Where the symbols take the states:
fopo h tafa
fopo c mebe
fopo g seza
nosa h zutu
nosa c lago
nosa g kive
viso h nugo
viso c zizo
viso g rala
kure h kika
kure c zeku
kure g teli
rede h kive
rede c rami
rede g nosa
tute h nosa
tute c zutu
tute g rede
miso h rudu
miso c seno
miso g rega
lime h loza
lime c ravi
lime g mato
loza h ravi
loza c dozo
loza g gaga
mebe h gama
mebe c pizi
mebe g kalu
gedo h veve
gedo c vego
gedo g bota
kika h zeku
kika c zuni
kika g viko
seno h kele
seno c nolu
seno g misu
sari h kise
sari c bota
sari g nolu
rido h vopa
rido c rede
rido g rogo
lago h kure
lago c kika
lago g mege
nolu h gedo
nolu c veve
nolu g kise
dozo h rega
dozo c duti
dozo g miso
misu h sari
misu c kise
misu g kele
nesu h mena
nesu c desa
nesu g mabo
mepe h lebu
mepe c mato
mepe g kola
kalu h baso
kalu c sope
kalu g gama
rivi h doda
rivi c rido
rivi g ruve
tuda h zomo
tuda c gela
tuda g vuke
vove h meze
vove c gemu
vove g nugu
pizi h pefa
pizi c vupo
pizi g sope
gama h pizi
gama c pefa
gama g baso
zuve h beku
zuve c ruso
zuve g tubi
geve h ruva
geve c talu
geve g difu
daku h vove
daku c meze
daku g gela
mena h desa
mena c fase
mena g lene
kele h nolu
kele c gedo
kele g sari
bazu h gosu
bazu c difu
bazu g vobu
zuni h pume
zuni c fefo
zuni g dere
ruso h kola
ruso c lime
ruso g mepe
lada h zuve
lada c beku
lada g lito
lene h nudo
lene c moko
lene g desa
seza h deno
seza c kalu
seza g tafa
gemu h neza
gemu c seza
gemu g lano
neza h seza
neza c deno
neza g fopo
goke h lano
goke c fopo
goke g gemu
naki h miso
naki c rudu
naki g dozo
lita h repi
lita c vobu
lita g zizo
zutu h lago
zutu c kure
zutu g rami
bome h moli
bome c ruve
bome g talu
difu h bome
difu c moli
difu g ruva
ruve h fepu
ruve c rogo
ruve g doda
vupo h tabu
vupo c lada
vupo g mika
zizo h bazu
zizo c gosu
zizo g repi
rami h mege
rami c teli
rami g lago
gaga h naki
gaga c miso
gaga g ravi
rala h lita
rala c repi
rala g nugo
tafa h mebe
tafa c gama
tafa g deno
rega h duti
rega c misu
rega g rudu
neka h tuta
neka c tuda
neka g fefo
lebu h mato
lebu c gaga
lebu g lime
tabu h lada
tabu c zuve
tabu g nupa
talu h rivi
talu c doda
talu g moli
moko h viso
moko c nugo
moko g ratu
mafi h nesu
mafi c mena
mafi g fizu
fizu h mabo
fizu c lene
fizu g nesu
lito h tubi
lito c vino
lito g zuve
gosu h difu
gosu c bome
gosu g geve
fefo h tavu
fefo c vuke
fefo g tuta
rudu h seno
rudu c kele
rudu g duti
kive h rami
kive c mege
kive g zutu
beku h ruso
beku c kola
beku g vino
nupa h lito
nupa c tubi
nupa g lada
lano h fopo
lano c tafa
lano g neza
repi h vobu
repi c geve
repi g bazu
besa h mafi
besa c nesu
besa g vego
zeku h zuni
zeku c pume
zeku g bidi
fase h ratu
fase c rala
fase g moko
nudo h moko
nudo c viso
nudo g fase
vuke h daku
vuke c vove
vuke g zomo
teli h viko
teli c bidi
teli g kika
sope h dupe
sope c mika
sope g pefa
meze h gemu
meze c neza
meze g goke
vino h mepe
vino c lebu
vino g ruso
dupe h mika
dupe c nupa
dupe g vupo
viko h bidi
viko c dere
viko g zeku
vego h fizu
vego c mabo
vego g mafi
duti h misu
duti c sari
duti g seno
fepu h rogo
fepu c tute
fepu g rido
deno h kalu
deno c baso
deno g mebe
gela h nugu
gela c goke
gela g vove
mato h gaga
mato c naki
mato g loza
tuta h tuda
tuta c zomo
tuta g tavu
tubi h vino
tubi c mepe
tubi g beku
kola h lime
kola c loza
kola g lebu
baso h sope
baso c dupe
baso g pizi
kise h bota
kise c besa
kise g gedo
dere h neka
dere c tuta
dere g pume
nugu h goke
nugu c lano
nugu g meze
ruva h talu
ruva c rivi
ruva g bome
mabo h lene
mabo c nudo
mabo g mena
vobu h geve
vobu c ruva
vobu g gosu
veve h vego
veve c fizu
veve g besa
pefa h vupo
pefa c tabu
pefa g dupe
bidi h dere
bidi c neka
bidi g zuni
bota h besa
bota c mafi
bota g veve
zomo h gela
zomo c nugu
zomo g daku
desa h fase
desa c ratu
desa g nudo
ravi h dozo
ravi c rega
ravi g naki
moli h ruve
moli c fepu
moli g rivi
ratu h rala
ratu c lita
ratu g viso
doda h rido
doda c vopa
doda g fepu
mege h teli
mege c viko
mege g kure
rogo h tute
rogo c nosa
rogo g vopa
nugo h zizo
nugo c bazu
nugo g lita
tavu h vuke
tavu c daku
tavu g tuda
vopa h rede
vopa c kive
vopa g tute
mika h nupa
mika c lito
mika g tabu
pume h fefo
pume c tavu
pume g neka

The rows follow the links: the fewer symbols apart two states are, the more alike their rows tend to be.

Each row is also shifted at random along 8 hidden directions that mean nothing.

Rows with their states:
+31 -55 +31 -6 +19 +63 -3 -14 +49 -23 -37 -6 +35 -13 +32 -24 +9 +36 -12 -8 -2 -31 -39 -14 +16 +11 -23 0 +4 +25 +10 -17 -33 -4 +6 -16 -12 -41 -67 +12 -44 +29 -19 -41 -26 +31 +2 +28 +1 -5 -3 -10 -28 +32 -40 +12 +15 +10; state moli
-96 -37 -10 -18 +17 +18 -19 -17 +5 -18 -57 +13 +16 -16 +32 -53 -8 +3 -24 +1 -21 +13 -14 -4 +3 -9 -7 +11 +19 -11 +8 -7 -12 +35 -2 -2 -8 -27 -46 +30 -72 +20 +15 -1 -26 +6 +27 -30 -38 +4 -23 +6 -37 +34 +5 +21 +24 +1; state rido
+11 +10 -9 -2 +18 +25 -17 -21 +3 +10 +47 +4 +34 +5 +21 -6 +10 +27 -22 -1 -13 -46 +15 -13 -26 +3 -12 +8 +5 +6 +4 -42 -14 -8 +18 +1 -1 -9 -9 +17 -2 -1 +2 -16 -6 +13 +22 +9 +22 +9 -20 +11 +20 +15 -20 +21 +14 +3; state ruve
+63 -13 -33 +25 +42 +3 +17 -30 +33 -4 -42 -4 +30 +5 +2 -7 +83 -11 -6 -6 -6 +48 -1 +2 +31 +9 +23 +52 +12 +35 +13 +23 -32 -40 -7 +33 +1 -17 -60 -1 -20 +15 -5 +6 +19 +35 +32 +24 -4 -10 -7 +13 +65 -31 +12 +24 -24 +22; state difu
+21 +66 -4 +46 +40 -28 +50 -2 +26 -5 +25 +5 -31 +51 -39 +24 +21 -10 -27 +15 +21 +15 +22 -5 +5 +5 -8 +4 -1 -7 -54 -26 +23 +6 -23 +13 -14 +26 +27 +14 +27 -20 -22 +19 -13 -10 -13 +47 +15 -19 +39 +20 +66 -21 +24 +0 -5 +1; state mena
-18 -30 +2 +7 +17 +11 +11 -19 +24 -13 +8 -29 -5 -7 +4 -12 +2 +15 +8 -1 +5 -5 -3 -11 -4 +15 -2 -4 -12 +1 +29 +8 -5 -11 +6 -5 -10 -15 -12 -31 -22 +26 -8 +7 +15 +25 +16 -1 +2 -14 +6 -10 +10 -4 +3 +19 -13 -4; state lita
+1 -6 +32 +2 -11 +13 +29 +14 +6 -16 -55 -3 +24 +10 +22 -13 -7 -3 -9 +8 -7 +40 -28 -6 +32 -11 -13 +9 +21 -18 -28 +12 -19 +39 -23 -16 -17 +11 +5 +0 -6 -17 -21 +25 -22 -21 -30 +30 -22 +26 +42 -10 -20 -8 +21 -13 0 -16; state duti
+16 +42 +0 -14 +1 -36 +44 +16 +21 +25 -88 -21 -14 +15 -16 +47 +42 -25 +24 -14 -5 +92 +15 -6 +22 +43 -2 +6 -1 -8 -16 +56 -8 -71 -19 -33 -16 -28 -49 +1 +15 0 +7 -8 +8 -25 -48 +5 -19 -1 -4 -22 -9 +14 +7 -19 -25 +40; state fefo
+78 +12 -5 +20 -34 +13 -5 +8 -3 +10 +52 -23 +18 +7 +0 +50 +3 +7 +24 -18 +21 -60 -3 -8 +0 +25 +5 +12 -23 +9 +13 -3 -18 -30 +14 -3 +8 -27 +26 -14 +55 -17 +2 +4 +35 -2 -1 +36 +38 +2 -25 -7 -3 -14 +4 -17 -26 +33; state zomo
+95 -4 -10 +8 +2 -3 -20 -28 +18 -9 +12 -8 -26 -17 -13 +3 +19 +21 -11 -2 +24 -23 -28 -7 +29 -19 +7 -13 -6 +12 +25 -30 +22 -8 -1 +13 +2 +1 -22 +13 +34 +19 -4 +24 +19 +21 +36 -15 +28 -23 +1 +3 +52 -21 +17 +26 -6 -17; state nudo
+2 +3 -11 +15 +69 +15 +41 -13 +14 -19 +2 -6 +27 +24 +16 -5 -10 -14 -8 +16 -25 +0 +11 +3 +2 +29 -5 +31 +2 -7 -7 -12 -25 +28 -23 +14 -13 -7 -8 -8 -43 +14 -7 -16 -17 +6 +13 +14 -9 -2 +8 +14 -12 +30 -10 +12 +3 +9; state bome
+45 -57 +33 -11 +13 +32 +0 +3 +24 -22 -39 +9 +16 -20 +27 +5 -8 +7 -14 +22 -7 +7 -45 +12 +50 -26 -14 +5 +9 -3 -15 +21 -19 +18 -28 -16 -5 -16 -29 +1 -12 +17 -33 +6 -39 +19 -5 +7 -1 -5 +39 +5 -52 +8 -12 -3 +21 -15; state sari
-81 +55 +10 +1 -43 -27 -7 +22 -26 +16 0 +23 -6 +21 -13 -26 -5 +10 -14 -11 -3 +37 +35 -5 -50 -13 -6 -25 -6 -10 -39 -18 +25 -13 +24 -15 +2 +35 +22 +30 +6 -9 +19 -2 -13 -36 -45 +4 -16 +28 -4 -7 +57 -5 +17 -16 +13 -10; state pizi
-47 -43 -9 +46 -55 +19 +1 +6 +14 -38 -84 -12 +18 +7 +3 -42 +29 -11 +16 -42 +39 +12 -56 -13 +44 +12 +26 +29 +7 +31 +13 +15 -23 +33 +3 +32 +6 -23 -12 +3 -22 -12 +13 +26 +34 -1 +4 +47 -27 +7 -33 -15 +19 -44 +55 -13 -41 +38; state daku
-6 -18 -1 -7 -11 +20 -15 +10 -21 +3 +40 +2 +34 -7 +22 +13 -16 +14 +16 -4 -21 -22 +3 +16 -10 +10 +6 +9 -22 +5 +11 +4 -21 -22 +10 -7 +20 -12 +7 -17 +15 +21 +9 -25 +1 +12 -7 -2 +18 +15 -19 0 -1 +13 -20 -10 +9 +9; state gemu
+87 +15 -8 +24 +24 +3 +31 +25 -16 -43 +35 +10 -21 +42 +1 -13 -50 +1 -7 +25 -6 -21 -16 +45 +22 +5 +16 -3 +5 -38 -35 -60 +24 +93 -47 +16 +22 +11 +35 +14 -9 +10 -4 +11 -46 -1 -8 +4 +9 -15 +15 +30 +9 +37 +22 -16 +29 -17; state sope
+8 +2 +18 +10 +27 +9 +49 +25 +34 -23 -24 +0 -20 +34 +2 -16 +17 +25 -5 +23 -9 +43 +2 +53 +17 +10 +10 -9 +14 -24 -46 -14 +13 +7 -34 -24 +19 -27 -49 +17 -46 +33 -26 -2 -64 +28 -44 +17 -7 -31 +34 +19 +25 +36 +1 -22 +32 -3; state pefa
+65 +29 -26 +35 -15 -35 +5 +15 -9 -6 -7 +15 -29 +18 -25 +8 +24 -25 -3 +9 +19 +20 +14 +29 +12 -18 +27 +20 -3 -9 -28 +5 +20 +3 -13 +21 +20 +0 +12 +22 +1 -12 +0 +47 0 -5 -1 +8 -9 -20 +6 +26 +35 -32 +49 -18 -7 +12; state vupo
-26 -24 +21 +49 -44 +21 -9 -15 +34 -42 -29 -12 -26 +4 -20 -54 -1 +24 -15 -34 +66 -36 -58 -47 +17 -12 -10 -26 -4 +29 +6 -38 +21 +51 +21 +23 -18 +15 +14 +12 0 -10 -6 +26 +25 0 +12 +46 -4 -7 +0 -21 +48 -48 +43 +12 -28 -5; state fase
-11 -39 -21 -6 +6 +7 -14 +6 -16 -28 -70 +28 +22 -14 +20 -36 +5 -16 +2 +2 -28 +49 -31 +39 +43 -15 +32 +27 +3 +10 +8 +11 -14 +16 -24 +26 +27 -4 -49 +21 -37 +47 +20 -9 -20 +16 +9 -29 -26 +6 -20 +14 +14 +14 +10 -2 +18 +0; state seza
+15 -18 +7 +14 +47 +33 +37 +26 +3 -36 +30 +7 +24 +28 +24 +14 -41 +1 +6 +27 -27 -25 -3 +50 +17 +24 +6 +18 -17 -15 -27 -17 -23 +35 -38 -2 +21 -21 +3 -9 -26 +37 -16 -34 -52 +20 -23 +19 +12 -11 +14 +23 -32 +54 -28 -25 +30 +9; state fopo
-17 +36 +33 +7 -10 -23 +23 -1 +34 +2 -68 +1 -31 +13 -30 -1 +16 +0 -23 -12 +23 +65 -4 -41 +6 -7 -31 -29 -7 +3 -37 +15 +21 -32 0 -25 -37 +22 -15 +21 +17 +0 -8 +2 -8 -30 -44 +25 -16 +4 +31 -23 +36 -19 +18 0 -10 -4; state lene
+15 +11 -18 -5 +8 -30 +17 +6 -23 +7 -15 -8 -14 -6 -15 -6 +8 -32 +31 +10 -10 +33 +13 +26 +3 0 +32 +12 +16 -2 +24 +16 +6 +14 -11 +25 +16 +30 +8 -21 -11 -12 0 +16 +27 -7 +9 -28 -17 -4 +14 -1 +0 -16 +6 -5 -20 -17; state mepe
-3 +8 +48 -28 +24 +13 +34 +1 +21 +22 +12 -27 +20 +2 +13 +27 -28 +20 +7 0 -25 +18 +34 -36 -44 +38 -49 -28 -29 -8 -4 +34 -20 -63 +16 -63 -41 -4 -1 -41 0 +22 -12 -53 -10 -11 -49 +12 +1 +20 +25 -35 -34 +36 -54 0 +5 +2; state gosu
-49 +26 -28 -10 +66 -23 +18 -3 0 +25 +80 +9 -27 +26 -13 +43 -5 -13 -17 +29 -20 -9 +65 +18 -35 +22 -11 +5 +4 -32 -27 +10 +17 -14 -13 -10 +1 -25 +25 -15 -13 -11 +0 -16 -33 +14 +10 -22 +14 -30 -6 +36 -35 +41 -26 +2 +26 +21; state lago
+92 -24 -1 -36 +2 +6 -7 -8 -10 +2 -38 -4 +30 -26 +35 -10 +30 +17 +2 +12 -36 +49 -38 +24 +52 -26 +20 +13 +35 -10 +21 +2 -15 +6 -29 -6 +12 +3 -50 +6 +15 +13 -7 +27 -6 +16 +13 -30 +3 +16 +20 +1 +18 -1 +10 +17 +11 -38; state rudu
+57 +34 -12 +43 +13 -24 +9 -9 +28 +1 -27 +25 -19 +18 -41 +30 +54 -29 -32 +5 +33 +26 +1 -10 +30 -28 +0 +23 -4 +26 -42 +10 +9 -27 -12 +31 -9 +18 -5 +31 +30 -20 -18 +25 +2 -4 +5 +43 +8 -17 +25 +19 +50 -55 +26 +0 -14 +16; state fizu
-1 -5 +41 -22 -7 -5 -7 +5 +15 +10 -53 +24 -4 -16 -6 +19 -10 -8 -24 +7 +0 +43 -10 -27 +9 -30 -39 -23 -12 +3 -35 +39 +2 -32 0 -30 -30 +18 -10 +13 +18 +6 -13 -17 -28 -20 -37 +1 -12 +14 +33 -16 -30 -4 -20 -6 +16 -11; state veve
-119 +46 -22 +5 +55 -36 +32 +5 -37 +3 +40 +21 +3 +25 +3 +11 -36 -42 -22 +46 -41 +34 +53 +19 -20 -16 -4 +29 +6 -50 -42 +8 +5 +45 -32 +11 -8 +39 +66 -9 -14 -19 -7 +31 -28 -29 +4 -18 -18 +14 +40 +32 -13 +6 +20 -1 +19 -26; state nolu
+19 -20 +10 -8 -26 +23 -28 -10 +2 +12 +18 +1 +36 -18 +22 -9 +44 +36 -12 0 -1 -6 -19 +5 +11 -36 +6 +7 +25 +16 +7 -13 -15 -14 +12 0 +13 +5 -17 +7 +25 -12 -18 +23 +4 +25 +12 +17 +25 +14 +16 +2 +44 -35 +2 +11 +5 -24; state seno
+56 +2 -15 +1 +35 +12 +6 -8 +0 -9 +53 +10 +4 +27 +16 -3 -21 +15 -32 +10 -14 -31 -2 +3 +2 +9 -14 +3 +20 -30 -24 -37 +7 +51 -20 -2 -3 -18 +25 +9 -5 -10 +6 0 -39 +8 +16 0 +15 -5 -13 +24 -10 +38 +1 +12 +31 +4; state tute
+54 +34 -9 -19 +34 +8 -12 -20 +8 +41 +50 +2 +36 -7 +15 +46 +31 +14 -13 +10 -27 -24 +50 -9 -35 +5 -18 +16 -13 +6 +1 -3 -24 -83 +21 -22 -5 -25 -33 +16 +16 +7 -5 -23 -4 +11 +11 -1 +29 +4 -8 +10 +7 +18 -39 +16 +13 +14; state rivi
+55 +32 -21 -32 +11 -40 +0 -3 -14 +34 +3 +8 -30 +10 -26 +25 +15 -10 -1 -11 -10 +45 +14 -11 +3 +20 -2 -21 +15 -5 -2 +15 +28 -24 -8 -5 -7 +14 +7 -5 +45 -15 +30 -28 +5 -10 -7 -34 +9 0 -31 -5 +16 +17 -15 +8 +2 +11; state viko
-144 -10 -16 +2 -39 -3 -62 -14 -38 +13 +25 +19 +27 -41 +14 -15 -3 -17 -9 +6 +3 -43 +14 -11 -32 -57 +6 +25 -5 +9 +22 +8 -13 +2 +38 +25 +6 +18 +30 +14 -8 -26 +3 +45 +31 -11 +47 -16 -10 +23 -4 +10 -18 -50 +19 +10 -7 -19; state misu
+62 -5 +20 -1 -39 +17 -23 +17 -8 -16 -14 +22 +4 +3 +5 -26 -13 +26 -11 -16 +6 -9 -33 +6 +9 -18 0 -24 -4 +13 -16 -35 +13 +17 +7 -3 +14 +13 -8 +32 +15 +15 +8 -19 -23 -3 -23 +9 +7 +13 -9 -5 +33 +6 -1 -12 +22 -10; state gama
0 +1 -3 +13 +22 -8 -14 -8 +1 -10 +2 +27 -17 -11 -16 +25 -17 -30 -22 +23 +11 -23 -2 -2 +15 -34 -9 +10 -16 +6 -15 +4 +7 +9 -11 +20 -6 +14 +12 +19 +6 +1 -14 +11 -10 -5 +21 -6 +1 -16 +19 +20 -31 -13 -2 +3 +8 -7; state vego

From each start, follow one symbol. Which state do you reach?
Answer with the state's name.
---
-74 +21 +1 +9 -8 -14 +3 +3 +9 +16 -8 +18 -6 +25 -10 -2 +7 -8 -34 -10 +11 +23 +28 -35 -31 +4 -32 -1 +7 -12 -49 +22 +6 -8 +14 -18 -25 -13 +26 +15 -14 -35 +11 +2 -20 -23 -18 +25 -21 +9 -15 +3 -15 -3 +13 -4 +7 +30
c
lago
---
-94 +17 +54 -25 +1 -10 +14 +19 -4 +11 -23 +18 -2 +1 +2 +15 -60 -15 -23 +17 -16 +36 +20 -30 -27 -16 -56 -30 -18 -27 -52 +37 +3 -1 0 -48 -40 +34 +40 -6 +1 -7 -14 -20 -40 -48 -57 +1 -24 +30 +47 -21 -67 +18 -22 -17 +23 -20
c
vego
---
+9 +17 +8 -5 -25 -32 +11 +24 -25 +8 +8 -4 -35 +3 -21 +0 -31 -18 +19 +3 +6 +22 +22 +5 -25 +1 +2 -24 -7 -23 -7 +21 +26 +11 +4 -11 +1 +26 +48 -22 +3 -14 +6 +13 +5 -25 -24 -18 -18 +3 +15 -11 -17 -6 +12 -20 -5 -15
g
zuve
---
-47 -39 +21 -38 -17 +4 -58 -17 +19 +30 -45 +25 +6 -66 +5 +18 +41 +8 -17 +6 -1 +22 -3 -10 +0 -56 -18 -9 -11 +33 +11 +52 -9 -95 +30 -23 -3 -14 -69 +22 0 +27 -14 -8 -6 +22 +7 -30 -3 -5 +11 -4 -23 -22 -36 +11 +17 -10
g
veve
---
-2 +8 -2 -5 -7 -12 +1 +1 +8 +30 -23 -11 +4 -24 -14 +17 +63 -13 +34 +3 +5 +19 +24 +21 -7 -7 +26 +16 +8 +29 +27 +31 -15 -66 +18 +7 +19 +1 -45 -5 -5 -9 -21 +7 +36 +15 +2 +1 -3 -11 +19 -5 +9 -34 -16 -8 -27 +1
g
lime
---
+61 -13 +27 -44 +21 +16 +29 +9 +2 +1 -44 -24 +21 -16 +35 -3 +4 +19 +22 +19 -44 +40 -25 +33 +35 +5 +7 -2 +29 -22 +17 -2 -19 +10 -36 -31 +5 -2 -58 -5 -11 +22 -21 -3 -21 +7 -19 -24 -3 +8 +40 -13 -24 +37 -21 +2 +12 -38
h
miso
---
+72 -11 -6 -48 +25 -10 +6 +3 -10 -2 -17 -5 -33 -6 -1 +10 -41 -5 +15 0 -18 +9 -27 +6 +33 +30 -2 -30 +11 -19 +23 -5 +23 +31 -33 -10 -4 -4 -11 -11 +15 +17 +26 -40 -12 -4 +2 -60 +3 -9 -25 -10 -51 +61 -30 +6 +15 -4
h
dere
---
+119 -26 -7 +14 -36 +10 -31 -3 +11 +9 +60 -6 -19 -13 -19 -2 +54 +39 +11 -6 +37 -43 -13 +28 +2 -21 +35 -12 +9 +30 +22 -21 +19 -28 +24 +18 +41 -10 -8 -6 +28 -4 -13 +19 +21 +51 +19 +13 +41 -34 -6 +11 +67 -44 +3 -2 -7 -4
g
lito
---
-12 -16 +8 +25 -52 +10 -42 -3 +14 +4 +12 +21 -8 +3 -21 +1 -6 -4 -32 -32 +55 -57 -10 -55 -24 -13 -32 -12 -8 +23 -28 +9 +7 +7 +41 +4 -22 -13 +50 +13 +14 -50 +11 -2 +9 -15 +6 +44 +2 +2 -36 -5 -36 -33 +7 -8 -6 +41
c
kure
---
-29 +82 +9 +11 +3 -20 +48 +9 -20 +4 +15 +10 +20 +79 +1 -42 -27 +11 -43 -21 -20 +53 +25 -49 -38 +28 -38 -15 +28 -37 -69 -43 +15 +65 -7 -14 -42 +57 +79 +9 +19 -51 +26 -10 -28 -62 -46 +46 -15 +61 0 -12 +69 +14 +30 +4 +9 -7
g
rido
---
+50 +18 +2 -1 -37 -11 -37 -2 -17 +11 -24 +24 +8 -9 +1 +23 -38 -32 -29 -15 +15 -24 +2 -57 -12 -15 -41 +4 -20 -7 -25 +23 -6 +1 +19 -12 -34 -8 +42 +30 +21 -35 +24 +11 +3 -54 +2 +5 -18 +27 -28 -9 -72 -8 +17 -4 0 +28
c
kive
---
-4 +20 -31 -15 -13 -22 -12 +4 -57 +13 +40 -8 +21 -4 +16 +18 -34 -16 +25 -5 -33 +1 +19 +6 -12 +16 +17 +15 -18 -25 +26 +9 -8 +1 -2 +3 +12 +9 +42 -23 +34 +4 +37 +9 +28 -22 +10 -38 +4 +28 -35 -2 -1 +9 +17 -1 -7 0
c
gemu
---
-176 +12 +50 -10 -79 +6 -9 +14 +5 +26 -85 -12 +26 -22 +2 -38 +30 +6 +17 -32 +17 +34 +8 -38 -43 -17 -16 -16 +11 +28 +2 +23 -23 -40 +56 -26 -20 +26 -21 +13 -23 -35 -10 +3 +32 -40 -45 +35 -41 +43 +21 -51 -1 -42 +0 -17 -30 -8
h
dozo
---
+12 -15 +14 -20 +32 +27 -2 +18 +8 -2 +17 +13 +16 -12 +23 +32 -16 +15 +6 +30 -29 -22 +15 +47 -4 -1 -1 0 -28 -5 -12 -2 -16 -45 -10 -29 +25 -37 -50 +15 -22 +57 -17 -43 -49 +27 -24 -15 +16 -19 +11 +19 -38 +58 -53 -18 +42 +5
g
mebe
